Here is a tiny trained network, its code and every weight. The questions are about switching its units off for an input and a target symbol, where a switched-off unit gives its printed mean instead of its output.

import numpy as np


def w(rows, s, z=0):
    codes = np.array(rows[::2]) - 128.0
    scale = np.full(codes.shape[1], s)
    scale[-1] = z or s
    return codes * scale


def norm(h):
    return h / np.sqrt((h * h).mean(-1, keepdims=True) + 1e-5)


def softmax(a):
    e = np.exp(a - a.max(-1, keepdims=True))
    return e / e.sum(-1, keepdims=True)


def log_softmax(a):
    a = a - a.max(-1, keepdims=True)
    return a - np.log(np.exp(a).sum(-1, keepdims=True))


def net(x, mask):
    ids = ['αγζηλξστφω'.index(c) for c in x.split()]
    T = len(ids)
    res = E[ids] + P[:T]
    u = 0
    for l in range(3):
        r = norm(res)
        for j in range(2):
            rows = slice(3 * j, 3 * j + 3)
            q, k, v = (r @ M[l][rows].T for M in (Q, K, V))
            z = softmax(np.where(np.tri(T) > 0, q @ k.T / 3**0.5, -1e9)) @ v
            o = O[l][rows]
            res = res + np.where(mask[u + j], z, o[:, -1]) @ o[:, :-1]
        u += 2
    return log_softmax(norm(res)[-1] @ U[:, :-1].T + U[:, -1])


Q, K, V, O = {}, {}, {}, {}
E = w([
[67,101,138,81,107,189,157,152,163,158],'α',
[62,85,77,92,132,162,110,185,183,110],'γ',
[126,57,134,86,28,157,127,125,198,115],'ζ',
[123,98,194,150,49,121,83,164,185,88],'η',
[127,136,128,105,107,204,63,130,154,83],'λ',
[133,99,208,223,84,117,56,202,70,124],'ξ',
[142,145,106,95,83,192,118,76,151,158],'σ',
[88,63,120,138,76,120,71,213,140,69],'τ',
[189,150,96,135,88,181,49,156,157,100],'φ',
[107,93,28,253,203,125,189,137,112,153],'ω',
],0.014)
P = w([
[48,160,122,133,144,127,167,122,9,136],'0',
[162,155,142,121,158,168,160,215,121,133],'1',
[142,83,138,135,143,100,94,193,147,112],'2',
[148,133,135,134,164,165,93,176,151,149],'3',
[145,103,145,144,157,165,102,164,149,141],'4',
[139,95,144,154,135,164,106,151,164,130],'5',
[184,111,131,166,100,191,109,101,174,135],'6',
[130,104,147,174,118,160,121,157,167,147],'7',
[144,121,125,173,100,181,121,134,189,139],'8',
[133,123,138,188,96,151,135,166,175,160],'9',
[136,135,119,162,123,221,139,124,199,160],'10',
[108,140,134,167,104,202,149,128,215,156],'11',
[120,145,122,178,96,198,148,134,214,157],'12',
],0.012)
Q[0] = w([
[156,155,166,120,166,60,165,90,111,79],'0.h0',
[143,130,102,213,95,120,101,103,90,79],'0.h0',
[139,117,160,69,110,92,89,100,138,194],'0.h0',
[86,74,100,181,133,212,74,146,187,188],'0.h1',
[166,163,156,13,162,2,152,74,28,114],'0.h1',
[119,115,121,182,155,210,115,108,119,158],'0.h1',
],0.0092)
K[0] = w([
[126,125,184,123,126,132,67,136,91,107],'0.h0',
[125,144,138,141,140,135,123,126,101,99],'0.h0',
[111,157,138,111,131,134,134,112,151,119],'0.h0',
[175,110,66,189,197,129,108,183,155,118],'0.h1',
[101,221,178,78,11,159,120,177,111,102],'0.h1',
[147,111,90,159,168,102,151,153,209,166],'0.h1',
],0.012)
V[0] = w([
[128,125,173,118,154,74,151,94,150,185],'0.h0',
[180,150,139,254,167,116,118,189,137,104],'0.h0',
[122,138,112,175,124,97,183,114,116,137],'0.h0',
[96,145,151,64,109,123,74,91,105,85],'0.h1',
[95,213,90,147,130,90,162,60,62,106],'0.h1',
[130,144,201,77,144,127,104,103,132,101],'0.h1',
],0.0097)
O[0] = w([
[144,100,128,184,132,79,125,69,142,16,58],'0.h0',
[100,174,160,90,109,143,210,99,181,182,148],'0.h0',
[129,118,139,192,103,155,112,95,117,202,99],'0.h0',
[134,94,131,179,162,190,106,85,69,224,28],'0.h1',
[203,45,155,147,254,35,82,123,90,108,10],'0.h1',
[207,60,175,107,120,162,103,104,183,187,30],'0.h1',
],0.0081,0.011)
Q[1] = w([
[219,63,174,131,160,166,4,198,185,105],'1.h0',
[161,224,48,168,94,46,167,116,7,29],'1.h0',
[75,161,178,82,149,46,199,47,126,27],'1.h0',
[119,199,87,88,179,81,102,217,69,1],'1.h1',
[134,124,100,65,133,108,146,247,144,21],'1.h1',
[157,135,80,182,161,117,128,153,159,101],'1.h1',
],0.0066)
K[1] = w([
[177,140,130,131,169,105,254,128,202,108],'1.h0',
[121,20,154,61,202,83,80,132,74,184],'1.h0',
[118,52,142,97,178,142,31,99,111,83],'1.h0',
[67,97,117,138,200,77,141,100,96,127],'1.h1',
[76,150,128,177,184,124,149,63,80,137],'1.h1',
[133,125,121,171,113,102,165,94,139,151],'1.h1',
],0.0083)
V[1] = w([
[102,88,120,231,63,184,144,101,134,27],'1.h0',
[98,151,210,113,117,166,71,136,92,224],'1.h0',
[197,118,150,153,212,78,112,19,158,124],'1.h0',
[121,177,74,172,137,33,176,43,142,168],'1.h1',
[172,86,228,122,149,114,128,109,60,186],'1.h1',
[120,85,195,144,114,162,118,171,2,226],'1.h1',
],0.0085)
O[1] = w([
[104,219,105,189,165,140,135,209,168,176,139],'1.h0',
[138,49,99,107,118,138,56,159,144,161,186],'1.h0',
[164,145,100,119,134,177,190,160,124,60,4],'1.h0',
[88,153,163,9,116,144,62,170,147,183,81],'1.h1',
[114,157,110,166,143,127,135,144,18,115,112],'1.h1',
[165,117,126,189,177,176,68,39,100,124,197],'1.h1',
],0.011,0.018)
Q[2] = w([
[49,217,160,96,31,153,240,170,100,211],'2.h0',
[157,68,125,137,107,207,106,177,102,156],'2.h0',
[255,181,192,45,122,73,192,199,75,124],'2.h0',
[138,215,53,197,60,184,242,171,148,7],'2.h1',
[34,192,113,187,88,103,149,128,169,126],'2.h1',
[232,127,151,144,220,185,227,79,34,26],'2.h1',
],0.0074)
K[2] = w([
[144,110,94,202,198,81,180,112,79,188],'2.h0',
[132,54,111,105,147,115,106,114,151,130],'2.h0',
[161,107,181,139,73,171,131,140,119,245],'2.h0',
[132,209,96,246,135,183,155,114,91,149],'2.h1',
[86,91,70,194,153,122,104,111,119,120],'2.h1',
[155,175,215,146,39,200,152,130,154,126],'2.h1',
],0.011)
V[2] = w([
[71,197,143,100,162,45,157,113,162,124],'2.h0',
[128,197,139,137,199,143,124,145,1,170],'2.h0',
[108,207,150,108,53,120,113,146,149,54],'2.h0',
[125,84,114,150,184,171,174,46,99,77],'2.h1',
[119,111,207,77,115,58,101,85,135,82],'2.h1',
[135,101,57,125,206,127,86,109,32,175],'2.h1',
],0.0095)
O[2] = w([
[216,155,95,196,180,164,59,61,146,108,75],'2.h0',
[92,27,104,106,61,180,58,123,254,75,176],'2.h0',
[175,72,43,236,215,109,193,102,112,135,70],'2.h0',
[65,148,161,86,60,157,147,81,151,151,185],'2.h1',
[114,133,121,166,154,156,139,46,219,52,96],'2.h1',
[185,97,217,79,122,221,147,75,164,194,251],'2.h1',
],0.0083,0.021)
U = w([
[123,98,115,77,40,169,1,99,67,138,156],'α',
[108,96,146,123,92,124,178,182,245,170,140],'γ',
[93,162,123,165,146,36,45,93,136,183,3],'ζ',
[158,75,107,148,196,140,76,143,201,71,175],'η',
[110,123,55,239,82,149,142,126,108,122,133],'λ',
[180,110,76,96,147,102,66,245,87,181,121],'ξ',
[133,106,105,114,95,186,140,222,67,29,110],'σ',
[175,163,213,163,188,134,178,88,151,161,105],'τ',
[165,123,159,87,137,153,218,154,55,130,153],'φ',
[87,90,98,80,95,38,131,68,79,93,38],'ω',
],0.0073,0.0029)

Each question gives the input, a string of symbols that net reads in full, and the target symbol t.
The units are the heads (3 rows each of Q, K, V and O). Each row of codes is followed by its name. A weight is (code - 128) times the scale printed after its matrix; where a second scale follows, it is the last column's (O and U).
mask holds one flag per head, layer by layer. A switched-off head (its flag False) gives its mean, the last column of its rows in O, instead of its output. The means were averaged over made-up inputs and are rounded, as every weight is.
A unit's drop is (log p(t) with every unit on - log p(t) with that unit switched off) / (log p(t) with every unit on - log p(t) with every unit switched off).
The circuit of an input: a set's keep is (log p(t) with only the set's units on - log p(t) with every unit switched off) / (log p(t) with every unit on - log p(t) with every unit switched off). Starting from all 6 units, units are removed one at a time, each time the one whose removal leaves the highest keep (on an exact tie, the one counted first), for as long as the keep stays at least 0.8.
circuit, biggest first: the units of the circuit, biggest drop first
most important unit: the unit with the biggest drop
heads that matter: for each layer, one digit per head in row order, 1 if its drop is at least 0.15 and else 0, layers parted by /
drop when u is switched off: that unit's drop, to one decimal
input ω η η η α, target η: heads that matter	01 / 11 / 11
input η ξ γ ξ ω, target ξ: heads that matter	01 / 10 / 11
input η ζ γ φ ω ζ τ α λ λ η γ, target ξ: heads that matter	01 / 10 / 11
input γ γ γ ζ ω γ α ζ, target τ: circuit, biggest first	2.h0; 0.h1
input λ ξ η φ α ζ ω ζ, target φ: circuit, biggest first	0.h1; 2.h0; 1.h0
input φ τ φ γ γ φ α ω σ, target ω: heads that matter	11 / 10 / 11
input α ω τ ζ ζ, target λ: heads that matter	11 / 11 / 11
input λ ξ η ω σ, target φ: circuit, biggest first	0.h1; 1.h0; 2.h0
input η η α ω ξ φ η ζ ζ σ τ, target ξ: most important unit	1.h0
input σ λ γ η η α λ α η ω η η φ, target σ: circuit, biggest first	0.h1; 1.h0; 2.h1
input σ σ ω, target σ: circuit, biggest first	1.h0; 0.h1
input η ξ α λ τ ω γ, target ξ: circuit, biggest first	1.h0; 0.h1; 2.h1; 2.h0
input ξ η ζ ζ ξ η τ η η ζ ζ α ω, target α: circuit, biggest first	0.h1; 1.h1; 1.h0
input ω ξ ζ φ, target η: circuit, biggest first	0.h1; 2.h1
input τ φ η η ω ξ α η η η α ζ, target ζ: heads that matter	11 / 10 / 11
input γ σ α η ξ γ ω σ α α, target τ: most important unit	2.h0
input α γ α ω τ φ φ α λ, target λ: heads that matter	11 / 10 / 11
input λ η σ γ φ τ ξ λ α ξ ω λ, target φ: heads that matter	11 / 11 / 10
input λ φ ξ ξ ω λ η ζ η φ η, target φ: heads that matter	11 / 10 / 10
input η ξ γ σ τ ζ τ α η ω α φ, target ξ: heads that matter	01 / 10 / 11
input α τ ζ φ τ ζ η ω σ σ α, target λ: most important unit	0.h0
input ω ζ η σ ζ λ ζ τ γ, target η: drop when 1.h1 is switched off	0.3
input φ ω τ ζ α ξ η η α η η, target ω: drop when 0.h0 is switched off	0.4
input α ζ λ γ φ η ω, target λ: drop when 2.h1 is switched off	0.4
input ω η φ σ τ λ, target η: drop when 1.h1 is switched off	0.2
